Below are the code and all the weights of a small trained network. Each question names an input and a class and asks about switching units off, where a switched-off unit gives its printed mean instead of its output.

import numpy as np


def w(rows, s, z=0):
    codes = np.array(rows[::2]) - 128.0
    scale = np.full(codes.shape[1], s)
    scale[-1] = z or s
    return codes * scale


def norm(h):
    return h / np.sqrt((h * h).mean(-1, keepdims=True) + 1e-5)


def f(y):
    return np.maximum(y, 0)


def log_softmax(a):
    a = a - a.max(-1, keepdims=True)
    return a - np.log(np.exp(a).sum(-1, keepdims=True))


def net(x, mask):
    res = np.array(x, float).reshape(1, 2) / 4 @ E
    u = 0
    for l in range(3):
        y = f(norm(res) @ A[l][:, :-1].T + A[l][:, -1])
        res = res + np.where(mask[u : u + 5], y, B[l][:, -1]) @ B[l][:, :-1]
        u += 5
    return log_softmax(norm(res)[-1] @ U[:, :-1].T + U[:, -1])


A, B = {}, {}
E = w([
[143,82,191,139,7],'x0',
[178,104,86,162,137],'x1',
],0.016)
A[0] = w([
[219,45,68,186,122,88],'0.n0',
[152,251,32,83,241,161],'0.n1',
[168,106,198,67,89,42],'0.n2',
[135,79,193,123,33,2],'0.n3',
[92,144,77,128,192,88],'0.n4',
],0.013,0.0045)
B[0] = w([
[154,63,4,172,61,176],'0.n0',
[127,165,227,177,112,251],'0.n1',
[63,124,211,162,84,163],'0.n2',
[92,173,235,133,190,191],'0.n3',
[85,156,157,75,163,180],'0.n4',
],0.014,0.018)
A[1] = w([
[166,211,127,138,233,107],'1.n0',
[164,44,12,124,116,78],'1.n1',
[228,116,83,85,101,1],'1.n2',
[247,132,71,174,130,110],'1.n3',
[64,175,162,113,40,236],'1.n4',
],0.015,0.0074)
B[1] = w([
[102,176,241,80,100,178],'1.n0',
[172,186,211,251,46,149],'1.n1',
[80,146,93,225,44,132],'1.n2',
[26,50,114,177,99,152],'1.n3',
[160,150,61,101,176,254],'1.n4',
],0.014,0.017)
A[2] = w([
[133,95,89,246,138,105],'2.n0',
[120,96,218,75,58,138],'2.n1',
[31,183,49,173,157,142],'2.n2',
[180,64,139,117,127,2],'2.n3',
[239,127,130,80,136,60],'2.n4',
],0.012,0.0094)
B[2] = w([
[30,22,25,212,31,204],'2.n0',
[129,201,114,54,161,254],'2.n1',
[153,25,68,179,63,165],'2.n2',
[162,108,50,172,2,128],'2.n3',
[87,215,87,80,242,129],'2.n4',
],0.0098,0.0075)
U = w([
[181,113,2,14,203,152],'0',
[67,241,237,58,196,250],'1',
[246,18,95,22,94,2],'2',
[79,32,60,220,16,250],'3',
[207,49,102,67,123,2],'4',
],0.013,0.0094)

Each question gives the input, the list of numbers given to net, and the class t.
The units are the neurons (one row each of A and B). Each row of codes is followed by its name. A weight is (code - 128) times the scale printed after its matrix; where a second scale follows, it is the last column's (A, B and U).
mask holds one flag per neuron, layer by layer. A switched-off neuron (its flag False) gives its mean, the last column of its row in B, instead of its output. The means were averaged over made-up inputs and are rounded, as every weight is.
A unit's drop is (log p(t) with every unit on - log p(t) with that unit switched off) / (log p(t) with every unit on - log p(t) with every unit switched off).
The circuit of an input: a set's keep is (log p(t) with only the set's units on - log p(t) with every unit switched off) / (log p(t) with every unit on - log p(t) with every unit switched off). Starting from the 12 units with the biggest drops (on a tie, the unit counted first), units are removed one at a time, each time the one whose removal leaves the highest keep (on an exact tie, the one counted first), for as long as the keep stays at least 0.8.
circuit, biggest first: the units of the circuit, biggest drop first
k most important neurons: the k neurons with the biggest drops, biggest first
k most important neurons of layer l: the k neurons of layer l with the biggest drops, biggest first
drop of u: that unit's drop, to one decimal
input [0,-4], class 0: 2 most important neurons => (0.n1 0.n3)
input [3,2], class 3: 3 most important neurons => (1.n0 0.n0 0.n1)
input [-4,8], class 3: circuit, biggest first => (0.n0)
input [2,1], class 3: 4 most important neurons => (1.n0 0.n0 0.n1 0.n4)
input [0,-5], class 0: 2 most important neurons => (0.n1 0.n3)
input [4,2], class 3: 3 most important neurons of layer 0 => (0.n0 0.n4 0.n1)
input [0,0], class 0: 4 most important neurons => (0.n0 0.n3 0.n1 0.n4)
input [-1,-7], class 0: 3 most important neurons of layer 1 => (1.n4 1.n0 1.n1)
input [0,-3], class 0: 2 most important neurons of layer 0 => (0.n1 0.n3)
input [-3,8], class 3: drop of 0.n0 => 1.4
input [-1,3], class 3: drop of 0.n0 => 1.3
input [5,4], class 3: drop of 2.n3 => 0.0
